Below are the code and all the weights of a small trained network. Each question names an input and a target symbol and asks about switching units off, where a switched-off unit gives its printed mean instead of its output.

import numpy as np


def w(rows, s, z=0):
    codes = np.array(rows[::2]) - 128.0
    scale = np.full(codes.shape[1], s)
    scale[-1] = z or s
    return codes * scale


def norm(h):
    return h / np.sqrt((h * h).mean(-1, keepdims=True) + 1e-5)


def softmax(a):
    e = np.exp(a - a.max(-1, keepdims=True))
    return e / e.sum(-1, keepdims=True)


def log_softmax(a):
    a = a - a.max(-1, keepdims=True)
    return a - np.log(np.exp(a).sum(-1, keepdims=True))


def net(x, mask):
    ids = ['ΛΞΠΣΦΨΩβγδεζηθμ'.index(c) for c in x.split()]
    T = len(ids)
    res = E[ids] + P[:T]
    u = 0
    for l in range(2):
        r = norm(res)
        for j in range(3):
            rows = slice(3 * j, 3 * j + 3)
            q, k, v = (r @ M[l][rows].T for M in (Q, K, V))
            z = softmax(np.where(np.tri(T) > 0, q @ k.T / 3**0.5, -1e9)) @ v
            o = O[l][rows]
            res = res + np.where(mask[u + j], z, o[:, -1]) @ o[:, :-1]
        u += 3
    return log_softmax(norm(res)[-1] @ U[:, :-1].T + U[:, -1])


Q, K, V, O = {}, {}, {}, {}
E = w([
[60,89,126,145,186,144,183,125],'Λ',
[93,130,184,186,215,130,100,181],'Ξ',
[79,206,108,232,78,162,108,180],'Π',
[126,75,144,140,106,187,41,113],'Σ',
[136,121,130,161,72,159,33,187],'Φ',
[166,101,191,159,155,161,81,182],'Ψ',
[57,161,123,192,165,144,94,96],'Ω',
[139,135,116,178,169,175,125,89],'β',
[120,233,213,120,93,175,130,101],'γ',
[189,20,199,238,5,29,176,45],'δ',
[66,67,60,163,175,104,110,176],'ε',
[163,120,149,198,103,224,194,166],'ζ',
[121,111,200,81,162,160,163,113],'η',
[109,255,199,201,135,125,133,190],'θ',
[124,91,43,195,70,220,139,91],'μ',
],0.016)
P = w([
[206,157,87,101,148,208,126,137],'0',
[196,166,75,91,255,125,87,89],'1',
[104,148,109,90,139,178,236,148],'2',
[158,118,170,158,178,191,43,94],'3',
[94,149,39,154,130,155,221,79],'4',
[118,117,179,167,158,151,148,123],'5',
[106,111,109,143,120,143,134,80],'6',
[89,98,136,144,80,163,186,119],'7',
[108,125,139,192,164,108,130,74],'8',
[146,151,125,155,87,118,152,107],'9',
[109,74,105,136,50,99,168,105],'10',
[109,69,163,176,142,192,145,120],'11',
],0.0097)
Q[0] = w([
[129,160,132,134,161,113,38,72],'0.h1',
[110,157,118,74,74,75,134,145],'0.h1',
[91,124,115,160,80,254,101,121],'0.h1',
[132,171,102,144,137,128,95,95],'0.h2',
[126,68,173,164,105,135,253,70],'0.h2',
[183,95,153,191,151,138,125,136],'0.h2',
[148,88,179,150,168,131,84,106],'0.h3',
[72,62,113,224,117,153,116,115],'0.h3',
[54,151,231,234,95,248,109,137],'0.h3',
],0.0079)
K[0] = w([
[118,47,167,118,102,203,219,155],'0.h1',
[210,109,91,82,212,107,146,120],'0.h1',
[108,76,183,177,126,42,160,122],'0.h1',
[42,187,149,119,144,155,166,143],'0.h2',
[142,125,135,202,118,5,149,86],'0.h2',
[128,93,135,175,51,149,71,127],'0.h2',
[136,152,100,147,1,69,244,182],'0.h3',
[106,112,193,102,69,28,129,96],'0.h3',
[132,63,150,147,64,20,146,63],'0.h3',
],0.0087)
V[0] = w([
[159,151,212,203,186,169,209,220],'0.h1',
[235,189,89,56,33,123,89,95],'0.h1',
[135,68,225,118,227,50,3,201],'0.h1',
[139,61,214,122,126,255,77,59],'0.h2',
[108,148,149,117,148,49,174,173],'0.h2',
[238,75,159,158,70,98,138,118],'0.h2',
[140,58,217,53,176,172,119,42],'0.h3',
[158,17,16,238,164,187,126,196],'0.h3',
[194,221,166,175,66,135,5,92],'0.h3',
],0.0086)
O[0] = w([
[255,141,48,168,150,109,127,130,254],'0.h1',
[113,102,180,152,37,117,129,130,19],'0.h1',
[122,93,201,161,214,83,64,70,102],'0.h1',
[116,160,108,152,105,119,170,24,233],'0.h2',
[145,155,142,167,167,90,136,204,65],'0.h2',
[160,119,86,86,117,52,150,131,117],'0.h2',
[141,150,87,81,195,26,145,24,154],'0.h3',
[135,54,86,94,153,195,44,175,211],'0.h3',
[125,93,191,197,106,197,158,87,136],'0.h3',
],0.0099,0.0087)
Q[1] = w([
[230,141,255,60,76,56,17,178],'1.h1',
[111,213,114,27,201,162,85,127],'1.h1',
[157,170,127,141,68,15,106,158],'1.h1',
[214,206,164,234,57,192,135,78],'1.h2',
[73,47,109,105,167,204,193,34],'1.h2',
[18,158,237,105,134,120,185,178],'1.h2',
[219,148,156,29,135,76,136,142],'1.h3',
[67,135,44,104,208,107,185,135],'1.h3',
[165,128,91,174,152,173,192,115],'1.h3',
],0.0079)
K[1] = w([
[90,94,159,126,163,154,169,170],'1.h1',
[129,111,76,165,177,168,137,109],'1.h1',
[102,85,137,109,146,79,172,118],'1.h1',
[124,219,141,183,131,161,87,109],'1.h2',
[130,127,87,130,91,54,127,150],'1.h2',
[175,97,192,137,99,144,130,126],'1.h2',
[140,97,119,4,137,108,152,124],'1.h3',
[162,187,105,137,145,158,102,124],'1.h3',
[173,160,69,137,118,127,151,73],'1.h3',
],0.013)
V[1] = w([
[124,166,167,68,142,203,119,143],'1.h1',
[164,204,65,127,123,133,22,139],'1.h1',
[186,128,60,112,57,131,98,27],'1.h1',
[145,145,175,171,134,158,112,200],'1.h2',
[121,97,93,168,88,102,132,103],'1.h2',
[83,17,136,93,107,142,173,98],'1.h2',
[187,161,135,121,192,116,177,74],'1.h3',
[1,216,141,182,129,148,78,124],'1.h3',
[127,168,160,123,174,128,68,122],'1.h3',
],0.0091)
O[1] = w([
[141,254,91,153,136,63,185,38,121],'1.h1',
[36,142,179,209,110,111,140,139,203],'1.h1',
[34,76,100,180,125,82,144,164,252],'1.h1',
[156,133,106,160,105,118,117,136,97],'1.h2',
[129,133,162,119,159,122,48,174,133],'1.h2',
[96,194,110,99,140,86,119,121,77],'1.h2',
[109,173,59,163,120,138,130,158,202],'1.h3',
[123,156,178,132,193,217,184,195,100],'1.h3',
[84,134,174,93,97,126,159,151,127],'1.h3',
],0.0094,0.011)
U = w([
[166,201,4,60,192,142,146,196,142],'Λ',
[205,125,153,218,254,127,84,125,115],'Ξ',
[147,114,152,152,94,230,149,232,177],'Π',
[62,79,172,150,136,180,125,43,75],'Σ',
[80,66,232,205,85,178,66,148,120],'Φ',
[173,117,146,206,158,108,53,90,88],'Ψ',
[107,129,148,147,186,247,175,137,40],'Ω',
[119,136,82,170,114,169,111,118,21],'β',
[134,195,166,218,38,96,254,104,136],'γ',
[168,54,196,190,60,36,138,187,213],'δ',
[115,133,121,88,172,183,41,241,252],'ε',
[215,141,18,147,97,167,139,188,29],'ζ',
[171,238,93,110,136,23,136,83,176],'η',
[232,135,165,232,132,141,167,210,150],'θ',
[96,107,50,90,61,242,139,186,70],'μ',
],0.0074,0.0037)

Each question gives the input, a string of symbols that net reads in full, and the target symbol t.
The units are the heads (3 rows each of Q, K, V and O). Each row of codes is followed by its name. A weight is (code - 128) times the scale printed after its matrix; where a second scale follows, it is the last column's (O and U).
mask holds one flag per head, layer by layer. A switched-off head (its flag False) gives its mean, the last column of its rows in O, instead of its output. The means were averaged over made-up inputs and are rounded, as every weight is.
A unit's drop is (log p(t) with every unit on - log p(t) with that unit switched off) / (log p(t) with every unit on - log p(t) with every unit switched off).
The circuit of an input: a set's keep is (log p(t) with only the set's units on - log p(t) with every unit switched off) / (log p(t) with every unit on - log p(t) with every unit switched off). Starting from all 6 units, units are removed one at a time, each time the one whose removal leaves the highest keep (on an exact tie, the one counted first), for as long as the keep stays at least 0.8.
units of the circuit, in order: the units of the circuit, biggest drop first
most important unit: the unit with the biggest drop
which heads matter: for each layer, one digit per head in row order, 1 if its drop is at least 0.15 and else 0, layers parted by /
drop when u is switched off: that unit's drop, to one decimal
input ε ε ε, target ε: units of the circuit, in order -> 0.h3, 0.h2
input Ξ Λ β γ γ μ η η Σ, target η: most important unit -> 0.h3
input γ μ Λ ε, target Λ: which heads matter -> 101 / 000
input Φ Ω Λ θ, target Λ: units of the circuit, in order -> 0.h3, 0.h1
input ζ Φ Ω γ δ, target δ: units of the circuit, in order -> 0.h2, 0.h1
input η Ξ ζ, target Ξ: which heads matter -> 100 / 000
input Ξ γ γ Ψ, target γ: which heads matter -> 001 / 000
input θ δ Φ, target Φ: which heads matter -> 100 / 000
input ζ η Π, target η: which heads matter -> 001 / 000
input ε Σ Λ, target Σ: which heads matter -> 101 / 000
input γ ε ζ, target ε: units of the circuit, in order -> 0.h3, 0.h1, 1.h2
input θ ε Ξ Φ, target Ξ: which heads matter -> 100 / 000
input γ Λ Λ ε Π Φ Λ θ μ ε ε ζ, target ε: which heads matter -> 001 / 000
input μ Ξ Φ γ Ψ, target γ: which heads matter -> 001 / 100
input μ Σ Σ η Λ, target η: which heads matter -> 001 / 110
input γ Ξ Λ Λ, target Λ: units of the circuit, in order -> 0.h3
input β ε Σ γ, target Σ: units of the circuit, in order -> 0.h1, 0.h2
input μ ε Ξ, target ε: which heads matter -> 011 / 000
input Λ μ ζ γ ε μ Σ, target μ: which heads matter -> 101 / 000
input Σ γ ζ, target γ: most important unit -> 0.h1
input Π η γ Π, target γ: drop when 0.h3 is switched off -> 0.5
input ζ Σ γ γ, target γ: drop when 0.h1 is switched off -> 0.1
input Ω Λ η γ, target η: drop when 0.h3 is switched off -> 0.9
